In the rows, 128 means zero.
Each row of numbers belongs to one of the things below and depends on some of the facts about them. Some rows are named. Which thing is each other row?

There are 4 kinds of fact about the things: η, Π, ψ, Ξ.
beflen η 282; besegu η 282; boger η 282
bolovel η 282; bomuplem η 835; bopum η 282
boti η 835; braplom η 282; brazel η 282
broski η 835; brubra η 835; bupu η 282
bustek η 282; buster η 835; daras η 282
dasabra η 835; dati η 835; dedramis η 835
dipugun η 835; dratre η 835; drebrurar η 835
dreklis η 282; driklos η 282; droski η 835
drulun η 282; druvatrul η 282; dukim η 282
duplum η 835; fadril η 835; febras η 282
fegrer η 835; feklotru η 282; figigres η 835
flezak η 282; fligek η 835; floga η 835
floklor η 282; floraklun η 282; flozum η 282
flubun η 282; fluvu η 282; foflis η 282
fudamil η 282; gamo η 282; gefik η 282
gena η 282; gepluflam η 282; giflu η 835
goduk η 282; gosku η 835; grebram η 282
grifol η 835; grigen η 835; griplaki η 835
groplon η 282; gruvesku η 282; kepu η 282
kesi η 835; ketrer η 835; kimek η 282
kiska η 282; kladu η 835; kleska η 835
kloplol η 282; klumerar η 282; klunura η 835
kofle η 282; kuvil η 282; lavem η 282
leto η 282; lovufi η 282; lukom η 282
mafur η 835; maskagri η 835; mebu η 282
meflek η 282; meflol η 835; mesem η 835
mople η 282; nobak η 835; noper η 282
nunum η 282; nuvar η 282; pagrik η 282
piflek η 835; plafek η 835; platru η 282
plazek η 835; plebiflek η 282; plepledrek η 282
pligen η 282; plilek η 835; plugel η 282
podek η 282; potu η 835; pustur η 835
radu η 282; renobren η 282; ribes η 835
ruflur η 282; sezun η 835; skabri η 835
skeklan η 282; skena η 835; skifom η 835
skorazok η 282; sofor η 282; steklim η 282
stenek η 835; stidru η 282; stivul η 282
stoduk η 835; sutri η 835; taba η 282
treklu η 282; trogos η 835; trokik η 282
truskes η 835; tusok η 282; vaze η 835
vedu η 282; veromer η 835; vibul η 282
vikegin η 282; vimi η 835; vipe η 282
viroplo η 282; voker η 282; vokle η 835
vokli η 835; vona η 835; vugres η 282
vukom η 282; vusas η 282; vutres η 835
zamon η 282; zaplin η 282; zeflal η 282
zipo η 282; ziren η 282; zofak η 282
zofli η 282; zuflu η 835; bustek Π meflol
bustek Π piflek; bustek Π vipe; bustek Π dukim
bustek Π pustur; daras Π plazek; daras Π vutres
daras Π zipo; dipugun Π vona; dipugun Π bomuplem
dratre Π vibul; dratre Π noper; dratre Π steklim
dratre Π zofak; dratre Π broski; dratre Π skabri
dratre Π mople; driklos Π vibul; driklos Π vedu
driklos Π noper; duplum Π gamo; duplum Π droski
duplum Π voker; duplum Π fudamil; duplum Π zamon
duplum Π dati; febras Π dukim; febras Π figigres
fegrer Π klumerar; fegrer Π fudamil; fegrer Π beflen
flezak Π lovufi; flezak Π vukom; floga Π lovufi
floga Π plepledrek; floga Π brubra; floga Π ruflur
fluvu Π flubun; fluvu Π gepluflam; fluvu Π potu
fluvu Π grigen; fluvu Π nunum; gena Π grigen
giflu Π gefik; giflu Π dedramis; goduk Π brazel
goduk Π dedramis; goduk Π lukom; goduk Π feklotru
gosku Π droski; gosku Π zaplin; gosku Π mebu
grebram Π griplaki; grifol Π trokik; groplon Π vutres
groplon Π stoduk; groplon Π klumerar; groplon Π vaze
groplon Π plepledrek; groplon Π vikegin; kepu Π kimek
kepu Π bupu; kepu Π gruvesku; kepu Π vikegin
kepu Π floraklun; kepu Π fadril; kiska Π vokle
kiska Π potu; kiska Π lovufi; kiska Π zaplin
kiska Π ketrer; kladu Π grigen; kladu Π trogos
kladu Π nobak; kladu Π lukom; kleska Π vipe
kleska Π foflis; kleska Π boti; leto Π plebiflek
leto Π skifom; maskagri Π braplom; maskagri Π dreklis
maskagri Π skifom; maskagri Π feklotru; pagrik Π zamon
pagrik Π ruflur; plafek Π vedu; plafek Π plepledrek
plilek Π kimek; plilek Π floraklun; plilek Π floklor
podek Π dukim; ribes Π zofak; ribes Π stivul
sezun Π vibul; sezun Π boger; sezun Π vimi
skorazok Π viroplo; stidru Π klunura; sutri Π braplom
sutri Π vaze; sutri Π druvatrul; sutri Π plepledrek
sutri Π beflen; sutri Π vimi; taba Π pligen
taba Π lovufi; taba Π dati; truskes Π zipo
truskes Π buster; truskes Π besegu; truskes Π foflis
truskes Π mafur; tusok Π kuvil; tusok Π mebu
tusok Π beflen; veromer Π griplaki; veromer Π fudamil
veromer Π skena; veromer Π vokli; vugres Π nuvar
vugres Π voker; vugres Π gruvesku; vugres Π mebu
vugres Π trogos; vugres Π stenek; vugres Π fadril
vugres Π stivul; zeflal Π vutres; zeflal Π plebiflek
zeflal Π treklu; zeflal Π nunum; zeflal Π druvatrul
zeflal Π drulun; zeflal Π kloplol; zeflal Π feklotru
ziren Π klumerar; ziren Π floklor; beflen ψ flozum
bolovel ψ gosku; bomuplem ψ stenek; bopum ψ stidru
boti ψ lukom; braplom ψ fegrer; brazel ψ grifol
brubra ψ kladu; bupu ψ besegu; bustek ψ zipo
buster ψ piflek; dasabra ψ bomuplem; dati ψ zofak
dipugun ψ plepledrek; dratre ψ kesi; drebrurar ψ platru
dreklis ψ skabri; drulun ψ gamo; druvatrul ψ ketrer
duplum ψ mafur; fadril ψ zaplin; febras ψ mesem
fegrer ψ dratre; figigres ψ veromer; fligek ψ drebrurar
flubun ψ vaze; fudamil ψ febras; gena ψ vukom
gepluflam ψ vona; grebram ψ mebu; griplaki ψ meflek
gruvesku ψ plugel; kepu ψ vokle; kesi ψ kofle
ketrer ψ ruflur; kladu ψ grebram; klunura ψ steklim
kofle ψ leto; kuvil ψ flezak; lavem ψ drulun
lukom ψ flubun; mafur ψ vipe; maskagri ψ grigen
meflek ψ trogos; mesem ψ nunum; nobak ψ bupu
noper ψ driklos; pagrik ψ kuvil; piflek ψ klunura
plafek ψ dasabra; platru ψ zamon; plazek ψ trokik
pligen ψ fudamil; plilek ψ brubra; plugel ψ fligek
pustur ψ pligen; radu ψ broski; sezun ψ groplon
skabri ψ gruvesku; skeklan ψ noper; skena ψ boti
skifom ψ plazek; skorazok ψ vimi; sofor ψ truskes
steklim ψ plilek; taba ψ kepu; treklu ψ dedramis
trokik ψ beflen; truskes ψ fadril; vaze ψ lavem
vedu ψ brazel; veromer ψ renobren; vikegin ψ sutri
vimi ψ zofli; viroplo ψ podek; vokle ψ druvatrul
vokli ψ viroplo; vona ψ buster; vukom ψ taba
vusas ψ dreklis; zaplin ψ skifom; zipo ψ pagrik
ziren ψ floga; zofli ψ bopum; zuflu ψ treklu
beflen Ξ 630; besegu Ξ 630; boger Ξ 630
bolovel Ξ 509; bomuplem Ξ 630; bopum Ξ 509
boti Ξ 509; braplom Ξ 630; brazel Ξ 630
broski Ξ 630; brubra Ξ 630; bupu Ξ 630
bustek Ξ 509; buster Ξ 509; daras Ξ 630
dasabra Ξ 509; dati Ξ 630; dedramis Ξ 509
dipugun Ξ 509; dratre Ξ 630; drebrurar Ξ 630
dreklis Ξ 509; driklos Ξ 509; droski Ξ 630
drulun Ξ 509; druvatrul Ξ 630; dukim Ξ 630
duplum Ξ 630; fadril Ξ 630; febras Ξ 509
fegrer Ξ 509; feklotru Ξ 509; figigres Ξ 630
flezak Ξ 630; fligek Ξ 509; floga Ξ 630
floklor Ξ 630; floraklun Ξ 630; flozum Ξ 630
flubun Ξ 509; fluvu Ξ 509; foflis Ξ 630
fudamil Ξ 509; gamo Ξ 630; gefik Ξ 630
gena Ξ 630; gepluflam Ξ 630; giflu Ξ 509
goduk Ξ 630; gosku Ξ 509; grebram Ξ 509
grifol Ξ 509; grigen Ξ 630; griplaki Ξ 630
groplon Ξ 509; gruvesku Ξ 630; kepu Ξ 509
kesi Ξ 630; ketrer Ξ 509; kimek Ξ 509
kiska Ξ 630; kladu Ξ 509; kleska Ξ 509
kloplol Ξ 509; klumerar Ξ 630; klunura Ξ 630
kofle Ξ 509; kuvil Ξ 509; lavem Ξ 630
leto Ξ 630; lovufi Ξ 630; lukom Ξ 630
mafur Ξ 509; maskagri Ξ 630; mebu Ξ 509
meflek Ξ 630; meflol Ξ 630; mesem Ξ 509
mople Ξ 630; nobak Ξ 509; noper Ξ 509
nunum Ξ 509; nuvar Ξ 509; pagrik Ξ 630
piflek Ξ 630; plafek Ξ 509; platru Ξ 630
plazek Ξ 509; plebiflek Ξ 630; plepledrek Ξ 509
pligen Ξ 509; plilek Ξ 509; plugel Ξ 509
podek Ξ 630; potu Ξ 630; pustur Ξ 630
radu Ξ 630; renobren Ξ 509; ribes Ξ 509
ruflur Ξ 509; sezun Ξ 509; skabri Ξ 509
skeklan Ξ 509; skena Ξ 509; skifom Ξ 630
skorazok Ξ 630; sofor Ξ 509; steklim Ξ 509
stenek Ξ 630; stidru Ξ 630; stivul Ξ 630
stoduk Ξ 630; sutri Ξ 630; taba Ξ 509
treklu Ξ 509; trogos Ξ 509; trokik Ξ 509
truskes Ξ 630; tusok Ξ 630; vaze Ξ 630
vedu Ξ 630; veromer Ξ 630; vibul Ξ 509
vikegin Ξ 630; vimi Ξ 630; vipe Ξ 509
viroplo Ξ 630; voker Ξ 509; vokle Ξ 509
vokli Ξ 509; vona Ξ 630; vugres Ξ 509
vukom Ξ 630; vusas Ξ 630; vutres Ξ 630
zamon Ξ 509; zaplin Ξ 630; zeflal Ξ 630
zipo Ξ 509; ziren Ξ 509; zofak Ξ 630
zofli Ξ 509; zuflu Ξ 509

Named rows:
[119 118 116 107  97 145 144 112 129 112 101 126 126 147 115 106 105 103
 119 127 140 136 129 110 116 110 162 119 136 127 139 115 136 182 135 141]: flozum
[174 102 117  62 134 129 108 132 137 154  90 129 111 104 134 108  96  95
 131 112 154 149 113 104 146 111 140 109 132 129 126 110  99 135 100  71]: giflu
[111 132 148 159 124 150 132 121 127 113 125 134 156 135 124 127 142 155
 135 151 122 136 130 142 113 133 126 164 132 131 134 137 143 115 127 141]: vusas
[117 163 161 116 171 137 137 158 131 176 151 119 129  65 142 140 126 153
 125 135 130 145 121 121 153 138  94 136 127 112 141 110  93  84  68 106]: fegrer
[135 121 134 139 107 127 107 137 119 107 138 123 120 134 113 148 152 153
 140 132 148 115 134 155  98 138 156 163 123 164 118 128 163 103 156 138]: gepluflam
[143 131 105 133 134  90 133 119 151 156 109 109  69 150 152 133 115  94
 115 108 134 137 105  95 132 146 140  65 130  98 117 123 119 113 106 102]: droski
[163 112  78 115 132 110 111 122 150 160  91 131  88 153 159 121 126  76
 114  94 157 125 123 119 116 106 134  95 129  87 115 128 119 115 131  71]: trogos
[127 178 153 123 166 140 124 163 133 168 125 125 114  64 147 140 119 162
 140 151 122 173 114 122 131 133 125 141 121 131 139 112 104  55  56 101]: duplum
[124 166 139 154 154  88 123 141 133 146 148  97  96 118 155 150 129 150
 134 112 103 135 102 124 133 147  98  95 111 124 107 141 137  60 112 121]: dati
[138 138 140 141 152 114 109 139 127 127 122 108 125 115 143 142 138 137
 143 112 126 133 105 143 148 122  87 107 113 127 106 132 136  98 120 102]: bomuplem
[136 120 116 101 141 104 134 124 133 148 137 114 102 126 133 113 112  93
  90  86 134 113 129  97 165 136 117  68 142  93 133 125  94 161 119 113]: stoduk
[142 144 154 128 169 117 108 146 130 112  96 107 153 130 153 128 129 130
 145 126 131 127  87 157 154 108  87  91 120 121  95 154 125  89 124 117]: pustur
[138  85 113  86 105 148 125 134 121 123 133 141 144 115 110 118 110 108
 117 129 154 124 153 109 125 131 172 136 145 155 147 102 125 188 126 132]: leto
[148 123 115  82 131 127 125 137 140 146  88 133 119 111 133 106  92  96
 130 117 126 143 112  92 150 114 122  92 132 115 132 110 102 145 112  97]: grifol
[114 139 159 128 139 163 132 144 117  97 111 139 182 116 121 127 131 158
 150 168 123 145 122 153 121 116 137 166 126 152 130 151 132 119 120 149]: febras
[101 145 132 167 127 132 140 127 128 127 155 124 136 145 130 142 149 153
 129 135 125 126 148 156 105 143 136 149 124 131 137 144 137 113 134 152]: kuvil
[145 131 143 125 184 106 127 168 118 118 127  72 142 121 154 140 100 116
 104 131  98 158  91 147 177 117 115 102  99 139  94 189 108  98 123 112]: boti
[121 103 115 123 111 127 140 117 139  89  93 125 150 179 120 116 101  88
 125 135 142 116 127 107 140 126 153  79 159 118 116 159 137 176 157 148]: foflis
[ 96 177 176 163 100 138 151 136 109  74 140  79 148 131 106  88 142 161
 146  90 155 122 112 184  96  81 122 139 117 145 133 104 175 142 152 166]: trokik
[150 118 137  69 143 144 123 145 134 132  68 130 151 113 127 112  81  85
 129 137 140 153  94  95 169 104 135  77 152 115 121 130  92 149  94  96]: kleska

Which thing is each row?
No name comes twice in this set of rows, the named rows included.
[167 132 138 102 138 157  87 173 112 136 118 159  98  62 130 148 135 110
 174 148 152 122 127 120  98  95 118 198 119 142 108  94 102  45 103  97] => kladu
[164 119  92  95 130 149 121 116 138 169  89 155 110 110 129  99  93 101
 139 111 110 146 118  98 135  99 115 119 117  86 127 102  79 140 115  76] => ribes
[146 117 116  65 142 128 131 135 132 170 132 134 113  72 119 102  92 106
 102 101 128 143 132  80 182 141 129 108 145 114 157  88  72 165  89 105] => sutri
[118 156 151 143 139 115  98 156  95 104 163 127  64  93 112 189 140 111
 153 129 109  82 124  82 138 134  86 133 127 114  87  99 125  60 136 145] => brubra
[155 128  82 102 127 119 122 101 129 150 108 141  93 160 135 109 104 103
 114  77  74 120 104  88 155 108  83  84 108  95 117 100  95 168 152  96] => broski
[131 192 110 105 136  64  37 126 205 155 117 173 139 129 163 170 128 197
 165 112 141 120  60 201 111 167 112  61 103 176 118 146 118  89 100  85] => vokle
[117 117 116 107 101 159 149 128 136 150 125 159 138 132 120 114 106 101
 118 147 130 140 152  97 111 139 167 142 150 119 162 114 111 159 106 151] => tusok
[ 91 132 125 161  99 165 110 114  73  69 162 170  96 142  90 166 147 109
 162 146  77  63 153  94 101  97  84 210 100 117  81  85 120 113 192 168] => steklim
[112 108 119  89 117 156 158 135 125 153 150 160 142  99 112 107  89 106
 103 145 143 134 167  95 138 147 163 137 155 113 171 101  94 196 102 158] => groplon
[127 113 133 138 144 120 139 164 107 123 181  86 141 134 144 131  99 136
  79 146  68 156 133 156 135 141 154 185  89 177 115 179 123 107 146 154] => lavem

The same things again, as new rows of numbers:
Known rows:
[102  88  65 119 114 120 125 149  82 128 162 116 134]: potu
[110 121  79  74  97 103 129 150  73 155 165 114 155]: kiska
[113 128  67  99  86 129 143 149  96 141 185 122 164]: lovufi
[ 84 123  67  94 104 139 133 121  83 149 158 111 139]: zofak
[106  72 116 105  88  73 110 137 109 129 135 113 123]: dratre
[ 84 130  86  78 100 110 113 128  63 156 131 111 140]: tusok
[ 88 117  85  71 108 108 118 128  62 160 145 109 134]: vugres
[ 85 120  71  94 101 141 132 122  88 149 161 113 137]: kloplol
[ 99  98 100  94  81 123 123 101 132 142 172 119 136]: vusas
[ 99  75 103 127  84 102 118 132 128 118 153 124 124]: vimi
[ 96 100 112  75  83  89 122 119 108 154 152 115 128]: skorazok
[ 90 112 102 102  74 121 130 115 126 141 162 124 135]: vedu
[ 89 124  84  77 103 108 119 130  65 159 135 109 140]: daras
[111 111  75 104 118 120 179 106 107 169 137  70 143]: dukim
[ 99  74  94 125  92 106 122 133 120 121 157 122 122]: vokli
[ 93  94 118  68  71  97 110 112 110 148 141 113 121]: kepu
[ 95  69  58  99 129 123 116 143  67 137 178 118 116]: grigen
[104  97  76 103 116  93 112 158  57 136 133 109 139]: gosku
[ 91 105  93  95  84 124 134 114 119 143 169 120 130]: radu
[ 99  71  96 124  90 105 122 133 122 120 158 119 122]: skena

Which thing is each row?
No name comes twice in this set of rows, the named rows included.
[ 88 100  98  92  72 123 137 119 122 144 170 120 118] => sofor
[ 94  99  67 129 109 123 122 145  81 126 145 115 134] => stoduk
[ 88 102 108  96  69 119 123 108 130 139 163 124 126] => fudamil
[116  93 104  92  86 129 106  83 139 137 168 116 156] => platru
[135  81 116  88  83 132  81  54 158 132 166 114 173] => gruvesku
[ 71 102 135 150 139  18 127 141 105 133 155 155 127] => plilek
[ 92 123  81  75 106 110 125 130  65 160 139 104 140] => stidru
[ 73 137  76 103  92 140 122 119  83 144 139 116 137] => klumerar
[106  91  81 107 121  87 124 149  66 142 125  98 134] => kleska
[ 67 111  90  86  51 137 137 138 108 143 151 116  99] => beflen
[118 113  77 118  98  88 118 179  66 125 138 117 163] => floga
[106  77 103 104 101  78 114 143  93 133 138 114 126] => dipugun

